Below are the code and all the weights of a small trained network. Each question names an input and a class and asks about switching units off, where a switched-off unit gives its printed mean instead of its output.

import numpy as np


def w(rows, s, z=0):
    codes = np.array(rows[::2]) - 128.0
    scale = np.full(codes.shape[1], s)
    scale[-1] = z or s
    return codes * scale


def norm(h):
    return h / np.sqrt((h * h).mean(-1, keepdims=True) + 1e-5)


def f(y):
    return np.maximum(y, 0)


def log_softmax(a):
    a = a - a.max(-1, keepdims=True)
    return a - np.log(np.exp(a).sum(-1, keepdims=True))


def net(x, mask):
    res = np.array(x, float).reshape(1, 3) / 4 @ E
    u = 0
    for l in range(3):
        y = f(norm(res) @ A[l][:, :-1].T + A[l][:, -1])
        res = res + np.where(mask[u : u + 12], y, B[l][:, -1]) @ B[l][:, :-1]
        u += 12
    return log_softmax(norm(res)[-1] @ U[:, :-1].T + U[:, -1])


A, B = {}, {}
E = w([
[241,201,98],'x0',
[98,2,62],'x1',
[163,43,246],'x2',
],0.0063)
A[0] = w([
[216,120,171,45],'0.n1',
[148,126,72,146],'0.n2',
[160,121,203,108],'0.n3',
[24,130,69,119],'0.n4',
[140,112,99,160],'0.n5',
[47,142,155,254],'0.n6',
[152,94,182,184],'0.n7',
[91,140,8,144],'0.n8',
[92,77,153,207],'0.n9',
[103,26,135,191],'0.n10',
[73,179,70,57],'0.n11',
[89,93,219,165],'0.n12',
],0.011,0.004)
B[0] = w([
[144,94,105,179],'0.n1',
[107,131,155,173],'0.n2',
[187,68,172,195],'0.n3',
[170,153,185,206],'0.n4',
[166,127,138,161],'0.n5',
[56,125,244,237],'0.n6',
[255,88,187,215],'0.n7',
[107,187,132,222],'0.n8',
[114,193,197,227],'0.n9',
[155,164,177,254],'0.n10',
[131,98,220,176],'0.n11',
[187,181,190,240],'0.n12',
],0.0065,0.0059)
A[1] = w([
[136,175,137,199],'1.n1',
[142,171,66,105],'1.n2',
[241,40,67,95],'1.n3',
[177,186,212,112],'1.n4',
[97,121,187,70],'1.n5',
[118,19,73,147],'1.n6',
[201,63,255,138],'1.n7',
[209,172,152,187],'1.n8',
[89,209,127,251],'1.n9',
[140,164,130,182],'1.n10',
[113,131,171,60],'1.n11',
[142,151,166,147],'1.n12',
],0.0083,0.0016)
B[1] = w([
[52,45,129,170],'1.n1',
[92,101,37,147],'1.n2',
[210,79,61,157],'1.n3',
[113,97,53,237],'1.n4',
[86,216,126,167],'1.n5',
[113,143,191,129],'1.n6',
[210,217,91,255],'1.n7',
[157,75,61,208],'1.n8',
[61,3,110,180],'1.n9',
[79,37,31,159],'1.n10',
[132,139,140,155],'1.n11',
[75,126,151,178],'1.n12',
],0.0058,0.0091)
A[2] = w([
[105,158,133,156],'2.n1',
[152,177,70,109],'2.n2',
[105,180,178,155],'2.n3',
[99,170,188,191],'2.n4',
[9,200,50,182],'2.n5',
[101,194,125,157],'2.n6',
[180,132,102,172],'2.n7',
[87,54,166,254],'2.n8',
[186,120,166,142],'2.n9',
[181,104,181,178],'2.n10',
[125,125,94,98],'2.n11',
[116,180,117,177],'2.n12',
],0.013,0.0041)
B[2] = w([
[152,13,89,163],'2.n1',
[75,110,138,170],'2.n2',
[29,90,136,219],'2.n3',
[74,121,202,241],'2.n4',
[152,116,139,254],'2.n5',
[120,47,101,172],'2.n6',
[98,30,167,204],'2.n7',
[191,203,160,215],'2.n8',
[139,177,131,229],'2.n9',
[161,254,48,248],'2.n10',
[33,64,8,148],'2.n11',
[139,22,172,163],'2.n12',
],0.0067)
U = w([
[17,66,227,144],'0',
[254,128,112,148],'1',
[101,202,87,11],'2',
[70,48,58,165],'3',
[162,197,241,154],'4',
[105,215,70,15],'5',
],0.015,0.012)

Each question gives the input, the list of numbers given to net, and the class t.
The units are the neurons (one row each of A and B). Each row of codes is followed by its name. A weight is (code - 128) times the scale printed after its matrix; where a second scale follows, it is the last column's (A, B and U).
mask holds one flag per neuron, layer by layer. A switched-off neuron (its flag False) gives its mean, the last column of its row in B, instead of its output. The means were averaged over made-up inputs and are rounded, as every weight is.
A unit's drop is (log p(t) with every unit on - log p(t) with that unit switched off) / (log p(t) with every unit on - log p(t) with every unit switched off).
unit that matters most: the unit with the biggest drop
top k neurons: the k neurons with the biggest drops, biggest first
top k neurons in layer l: the k neurons of layer l with the biggest drops, biggest first
drop of u: that unit's drop, to one decimal
input [-8,-3,2], class 4: unit that matters most : 0.n12
input [1,7,3], class 1: top 2 neurons : [0.n6 2.n4]
input [-1,5,8], class 4: top 2 neurons : [0.n9 0.n10]
input [2,-8,6], class 1: top 2 neurons : [0.n9 0.n6]
input [2,-8,1], class 1: top 2 neurons : [0.n9 2.n4]
input [1,1,-3], class 3: top 2 neurons in layer 2 : [2.n4 2.n9]
input [-1,8,8], class 4: top 2 neurons in layer 0 : [0.n9 0.n10]
input [5,8,-2], class 3: top 2 neurons : [0.n8 0.n7]
input [1,7,8], class 1: top 2 neurons in layer 0 : [0.n6 0.n7]
input [3,-8,3], class 1: drop of 0.n6 : 0.2
input [-5,5,-8], class 0: drop of 2.n6 : 0.0
input [1,-7,-2], class 3: drop of 0.n9 : 0.2
